Below is a small trained network, with its code and all its weights. Each question gives an input and a class and asks what happens when units are switched off, that is, made to give their printed mean instead of their output.

import numpy as np


def w(rows, s, z=0):
    codes = np.array(rows[::2]) - 128.0
    scale = np.full(codes.shape[1], s)
    scale[-1] = z or s
    return codes * scale


def f(y):
    return y / 2 * (1 + np.tanh(0.7978845608 * (y + 0.044715 * y**3)))


def log_softmax(a):
    a = a - a.max(-1, keepdims=True)
    return a - np.log(np.exp(a).sum(-1, keepdims=True))


def net(x, mask):
    res = np.array(x, float).reshape(1, 7) / 4 @ E
    y = f(res @ A[0][:, :-1].T + A[0][:, -1])
    res = res + np.where(mask, y, B[0][:, -1]) @ B[0][:, :-1]
    return log_softmax(res[-1] @ U[:, :-1].T + U[:, -1])


A, B = {}, {}
E = w([
[233,27,48,238,135,91],'x0',
[121,117,130,128,131,130],'x1',
[138,147,131,137,106,121],'x2',
[16,150,2,145,85,74],'x3',
[81,169,195,210,249,25],'x4',
[130,137,135,139,106,123],'x5',
[123,114,139,123,112,110],'x6',
],0.0094)
A[0] = w([
[32,162,149,72,136,162,123],'N0',
[57,135,46,150,117,107,59],'N1',
[103,182,151,172,238,37,80],'N2',
[55,230,152,55,123,162,106],'N3',
[90,160,59,123,110,97,70],'N4',
[158,114,197,144,132,174,51],'N5',
[181,124,193,118,157,164,2],'N6',
[238,43,46,209,143,75,110],'N7',
[82,148,73,131,130,84,79],'N8',
[66,156,35,132,124,103,59],'N9',
[113,100,129,127,114,157,56],'N10',
[254,126,241,113,146,154,50],'N11',
[101,163,153,119,110,143,51],'N12',
[106,166,133,164,208,61,65],'N13',
[112,150,169,168,172,48,90],'N14',
[99,129,169,164,140,86,93],'N15',
[163,106,90,41,56,158,90],'N16',
[119,125,171,148,111,66,92],'N17',
[188,56,67,27,55,156,111],'N18',
[95,165,57,108,131,64,46],'N19',
[217,43,74,226,128,83,119],'N20',
[93,189,186,10,110,96,129],'N21',
[145,128,82,77,78,191,83],'N22',
[72,166,52,126,103,102,86],'N23',
[210,119,194,113,156,162,68],'N24',
[129,131,112,102,118,85,9],'N25',
[132,185,205,38,132,130,143],'N26',
[142,101,77,86,85,201,70],'N27',
[135,122,76,73,57,228,103],'N28',
[85,129,51,121,93,125,102],'N29',
[39,131,70,181,89,110,71],'N30',
],0.01,0.0028)
B[0] = w([
[94,152,67,113,78,178,207],'N0',
[210,72,123,85,92,112,188],'N1',
[136,171,170,210,178,117,216],'N2',
[47,148,70,102,100,199,229],'N3',
[194,110,111,87,101,97,174],'N4',
[152,71,134,90,126,109,161],'N5',
[177,84,125,76,122,83,166],'N6',
[15,160,40,109,52,225,248],'N7',
[149,98,169,90,105,89,171],'N8',
[169,62,123,65,130,84,191],'N9',
[113,134,135,133,153,114,130],'N10',
[193,2,130,66,125,66,214],'N11',
[104,132,120,140,100,157,150],'N12',
[129,158,201,201,194,114,187],'N13',
[146,196,164,204,183,115,183],'N14',
[119,138,129,175,189,119,157],'N15',
[130,190,173,214,191,90,196],'N16',
[113,146,146,136,125,113,144],'N17',
[122,183,211,201,155,119,220],'N18',
[157,94,136,104,118,105,175],'N19',
[47,184,72,85,84,234,238],'N20',
[57,180,85,120,98,198,219],'N21',
[144,181,146,215,187,93,185],'N22',
[173,48,129,75,139,102,188],'N23',
[194,35,111,80,83,76,184],'N24',
[108,119,140,117,124,115,126],'N25',
[91,94,75,101,93,172,203],'N26',
[116,165,155,184,172,89,186],'N27',
[142,177,189,152,162,99,210],'N28',
[165,91,115,116,144,75,179],'N29',
[165,84,142,73,112,80,191],'N30',
],0.0087,0.015)
U = w([
[27,148,63,94,101,254,129],'0',
[127,173,224,254,202,98,2],'1',
[196,19,140,30,128,77,219],'2',
],0.013,0.00053)

Each question gives the input, the list of numbers given to net, and the class t.
The units are the neurons (one row each of A and B). Each row of codes is followed by its name. A weight is (code - 128) times the scale printed after its matrix; where a second scale follows, it is the last column's (A, B and U).
mask holds one flag per neuron, in row order. A switched-off neuron (its flag False) gives its mean, the last column of its row in B, instead of its output. The means were averaged over made-up inputs and are rounded, as every weight is.
A unit's drop is (log p(t) with every unit on - log p(t) with that unit switched off) / (log p(t) with every unit on - log p(t) with every unit switched off).
unit that matters most: the unit with the biggest drop
top k neurons: the k neurons with the biggest drops, biggest first
drop when u is switched off: that unit's drop, to one decimal
input [6,-8,8,-6,3,-4,-2], class 0: unit that matters most -> N7
input [-1,6,3,4,4,-5,-1], class 1: top 3 neurons -> [N2; N11; N13]
input [-3,0,6,4,1,-2,-4], class 2: top 2 neurons -> [N7; N20]
input [4,6,-4,-4,2,-7,-4], class 0: top 2 neurons -> [N7; N20]
input [2,-4,1,5,5,-2,5], class 1: top 3 neurons -> [N2; N13; N14]
input [-2,-7,-5,7,7,-4,-8], class 1: top 3 neurons -> [N2; N13; N14]
input [2,-7,5,5,-5,8,8], class 1: top 4 neurons -> [N18; N16; N11; N22]
input [8,-6,0,-6,1,6,-8], class 0: top 2 neurons -> [N7; N20]
input [0,5,-1,-6,5,8,5], class 2: top 2 neurons -> [N11; N24]
input [-3,-4,2,3,-4,-1,-2], class 1: top 2 neurons -> [N7; N20]
input [-2,-7,6,1,-3,-5,-8], class 1: drop when N7 is switched off -> 0.4
input [8,4,2,5,5,8,0], class 0: drop when N7 is switched off -> 0.4
input [0,4,1,3,-8,0,-7], class 1: drop when N19 is switched off -> 0.0
input [8,-3,-3,-7,3,-7,2], class 0: drop when N7 is switched off -> 2.3
input [4,-6,-6,-2,-5,-1,2], class 1: unit that matters most -> N18
